Below are the code and all the weights of a small trained network. Each question names an input and a class and asks about switching units off, where a switched-off unit gives its printed mean instead of its output.

import numpy as np


def w(rows, s, z=0):
    codes = np.array(rows[::2]) - 128.0
    scale = np.full(codes.shape[1], s)
    scale[-1] = z or s
    return codes * scale


def f(y):
    return y / 2 * (1 + np.tanh(0.7978845608 * (y + 0.044715 * y**3)))


def log_softmax(a):
    a = a - a.max(-1, keepdims=True)
    return a - np.log(np.exp(a).sum(-1, keepdims=True))


def net(x, mask):
    res = np.array(x, float).reshape(1, 6) / 4 @ E
    y = f(res @ A[0][:, :-1].T + A[0][:, -1])
    res = res + np.where(mask, y, B[0][:, -1]) @ B[0][:, :-1]
    return log_softmax(res[-1] @ U[:, :-1].T + U[:, -1])


A, B = {}, {}
E = w([
[129,120,142,117,113],'x0',
[209,172,222,195,151],'x1',
[128,136,114,136,142],'x2',
[153,67,156,98,247],'x3',
[128,121,145,117,113],'x4',
[245,134,62,55,110],'x5',
],0.014)
A[0] = w([
[150,5,165,92,200,189],'n0',
[65,108,83,70,119,239],'n1',
[69,41,117,127,140,183],'n2',
[203,148,83,79,123,170],'n3',
[115,241,99,165,41,255],'n4',
[37,136,189,166,166,229],'n5',
],0.013,0.0096)
B[0] = w([
[151,155,114,156,187,204],'n0',
[99,30,6,130,133,211],'n1',
[89,134,94,167,178,181],'n2',
[205,124,119,74,157,203],'n3',
[121,68,169,119,32,253],'n4',
[77,174,138,160,117,227],'n5',
],0.015,0.023)
U = w([
[65,76,104,178,74,165],'0',
[136,96,66,50,67,115],'1',
[92,142,181,167,60,164],'2',
[210,115,176,107,67,88],'3',
[87,118,87,179,157,41],'4',
[149,99,82,91,172,96],'5',
[134,252,168,160,141,75],'6',
[206,179,152,137,143,253],'7',
],0.014,0.004)

Each question gives the input, the list of numbers given to net, and the class t.
The units are the neurons (one row each of A and B). Each row of codes is followed by its name. A weight is (code - 128) times the scale printed after its matrix; where a second scale follows, it is the last column's (A, B and U).
mask holds one flag per neuron, in row order. A switched-off neuron (its flag False) gives its mean, the last column of its row in B, instead of its output. The means were averaged over made-up inputs and are rounded, as every weight is.
A unit's drop is (log p(t) with every unit on - log p(t) with that unit switched off) / (log p(t) with every unit on - log p(t) with every unit switched off).
The circuit of an input: a set's keep is (log p(t) with only the set's units on - log p(t) with every unit switched off) / (log p(t) with every unit on - log p(t) with every unit switched off). Starting from all 6 units, units are removed one at a time, each time the one whose removal leaves the highest keep (on an exact tie, the one counted first), for as long as the keep stays at least 0.8.
circuit, biggest first: the units of the circuit, biggest drop first
most important unit: the unit with the biggest drop
k most important neurons: the k neurons with the biggest drops, biggest first
drop of u: that unit's drop, to one decimal
input [8,3,0,-5,1,1], class 3: circuit, biggest first => [n5, n1]
input [-3,8,2,2,-3,2], class 7: circuit, biggest first => [n4, n1, n5]
input [2,4,-4,1,1,6], class 7: most important unit => n4
input [3,6,2,1,-3,-8], class 6: 2 most important neurons => [n4, n1]
input [-3,-3,-2,1,4,7], class 5: 2 most important neurons => [n4, n3]
input [-2,3,-4,-4,0,1], class 3: circuit, biggest first => [n1, n5]
input [0,2,8,6,-6,-8], class 6: 2 most important neurons => [n1, n5]
input [-4,-1,-5,3,-5,2], class 5: 2 most important neurons => [n4, n5]
input [7,3,3,1,-3,-6], class 6: circuit, biggest first => [n1, n4]
input [-5,6,3,-2,5,-1], class 2: circuit, biggest first => [n1, n3]
input [1,4,-2,0,3,-3], class 2: 2 most important neurons => [n1, n0]
input [-2,-7,-2,8,6,0], class 4: 2 most important neurons => [n2, n3]
input [8,2,-1,-5,2,0], class 2: 2 most important neurons => [n1, n3]
input [-7,1,-2,2,-5,1], class 7: 4 most important neurons => [n1, n4, n5, n2]
input [-5,-4,7,2,-1,-3], class 4: most important unit => n4
input [1,6,-1,3,-8,3], class 7: 2 most important neurons => [n1, n4]
input [5,6,8,1,-3,0], class 6: 3 most important neurons => [n1, n4, n3]
input [3,0,2,1,4,-8], class 4: 2 most important neurons => [n4, n2]
input [-6,6,-5,-2,-6,-4], class 2: drop of n1 => 0.4
input [-5,8,-1,-6,-4,-5], class 2: drop of n1 => 0.2
input [-5,2,4,6,-6,2], class 7: most important unit => n1
input [2,3,5,2,-7,3], class 7: drop of n1 => 0.9
input [7,1,2,6,4,-6], class 6: 2 most important neurons => [n1, n5]
input [-3,7,4,2,0,-2], class 6: 2 most important neurons => [n4, n1]
